Below is a small trained network, with its code and all its weights. Each question gives an input and a class and asks what happens when units are switched off, that is, made to give their printed mean instead of their output.

import numpy as np


def w(rows, s, z=0):
    codes = np.array(rows[::2]) - 128.0
    scale = np.full(codes.shape[1], s)
    scale[-1] = z or s
    return codes * scale


def f(y):
    return np.maximum(y, 0)


def log_softmax(a):
    a = a - a.max(-1, keepdims=True)
    return a - np.log(np.exp(a).sum(-1, keepdims=True))


def net(x, mask):
    res = np.array(x, float).reshape(1, 4) / 4 @ E
    y = f(res @ A[0][:, :-1].T + A[0][:, -1])
    res = res + np.where(mask, y, B[0][:, -1]) @ B[0][:, :-1]
    return log_softmax(res[-1] @ U[:, :-1].T + U[:, -1])


A, B = {}, {}
E = w([
[48,83,161,229,180,21,91],'x0',
[165,2,66,93,154,90,187],'x1',
[129,122,133,138,141,141,131],'x2',
[215,66,180,200,35,114,99],'x3',
],0.0093)
A[0] = w([
[203,66,48,100,149,120,178,95],'N1',
[165,69,60,55,150,121,172,80],'N2',
[147,220,177,109,93,211,61,92],'N3',
[68,135,67,103,203,124,156,139],'N4',
[203,77,163,133,43,158,76,125],'N5',
[166,69,76,93,137,132,169,131],'N6',
[78,207,176,129,106,184,60,110],'N7',
[237,70,162,147,56,168,79,143],'N8',
[102,180,67,31,211,197,158,98],'N9',
[254,152,101,2,103,246,136,2],'N10',
],0.0081,0.003)
B[0] = w([
[78,107,89,181,77,214,115,196],'N1',
[83,76,67,217,100,194,121,195],'N2',
[91,67,41,224,49,232,98,214],'N3',
[147,184,181,84,137,68,141,209],'N4',
[59,183,208,80,88,102,205,199],'N5',
[71,82,62,173,24,193,125,185],'N6',
[78,51,42,167,116,178,87,209],'N7',
[68,202,226,56,97,91,214,211],'N8',
[69,217,231,54,75,77,219,243],'N9',
[251,41,178,129,223,2,8,254],'N10',
],0.0078,0.011)
U = w([
[66,229,220,58,67,178,233,36],'0',
[77,76,11,192,42,254,126,2],'1',
[191,59,183,188,201,40,21,247],'2',
],0.0086,0.0044)

Each question gives the input, the list of numbers given to net, and the class t.
The units are the neurons (one row each of A and B). Each row of codes is followed by its name. A weight is (code - 128) times the scale printed after its matrix; where a second scale follows, it is the last column's (A, B and U).
mask holds one flag per neuron, in row order. A switched-off neuron (its flag False) gives its mean, the last column of its row in B, instead of its output. The means were averaged over made-up inputs and are rounded, as every weight is.
A unit's drop is (log p(t) with every unit on - log p(t) with that unit switched off) / (log p(t) with every unit on - log p(t) with every unit switched off).
The circuit of an input: a set's keep is (log p(t) with only the set's units on - log p(t) with every unit switched off) / (log p(t) with every unit on - log p(t) with every unit switched off). Starting from all 10 units, units are removed one at a time, each time the one whose removal leaves the highest keep (on an exact tie, the one counted first), for as long as the keep stays at least 0.8.
circuit, biggest first: the units of the circuit, biggest drop first
unit that matters most: the unit with the biggest drop
top k neurons: the k neurons with the biggest drops, biggest first
drop when u is switched off: that unit's drop, to one decimal
input [-2,0,-8,-1], class 2: unit that matters most	N8
input [5,8,-5,-6], class 1: top 3 neurons	N2, N10, N8
input [5,6,-4,-6], class 0: top 2 neurons	N10, N4
input [-1,2,-5,-1], class 1: top 4 neurons	N10, N8, N9, N5
input [8,5,-8,-8], class 0: top 3 neurons	N10, N4, N7
input [-3,-1,2,2], class 2: circuit, biggest first	N9, N10
input [-2,6,-8,-5], class 1: top 2 neurons	N2, N6
input [8,8,7,-8], class 0: top 2 neurons	N4, N10
input [-8,8,-5,8], class 0: top 4 neurons	N8, N5, N3, N7
input [3,-7,3,-6], class 1: top 3 neurons	N7, N8, N3
input [-7,3,-1,-6], class 2: top 3 neurons	N10, N8, N5
input [4,-4,-3,0], class 1: circuit, biggest first	N10, N9
input [2,3,5,2], class 1: top 2 neurons	N10, N9
input [4,-1,-4,5], class 0: circuit, biggest first	N10
input [-6,4,-8,8], class 0: top 2 neurons	N8, N5
input [7,-1,-7,8], class 0: top 3 neurons	N10, N8, N5
input [-8,-8,-4,7], class 1: top 3 neurons	N3, N7, N9
input [-4,0,-3,3], class 2: top 3 neurons	N10, N9, N4
input [-8,6,-1,0], class 2: top 2 neurons	N10, N3
input [1,0,8,8], class 0: drop when N9 is switched off	0.0
input [-8,-6,8,4], class 2: drop when N10 is switched off	2.0
input [4,4,6,7], class 0: drop when N10 is switched off	0.1
input [5,5,-5,4], class 1: drop when N9 is switched off	0.9
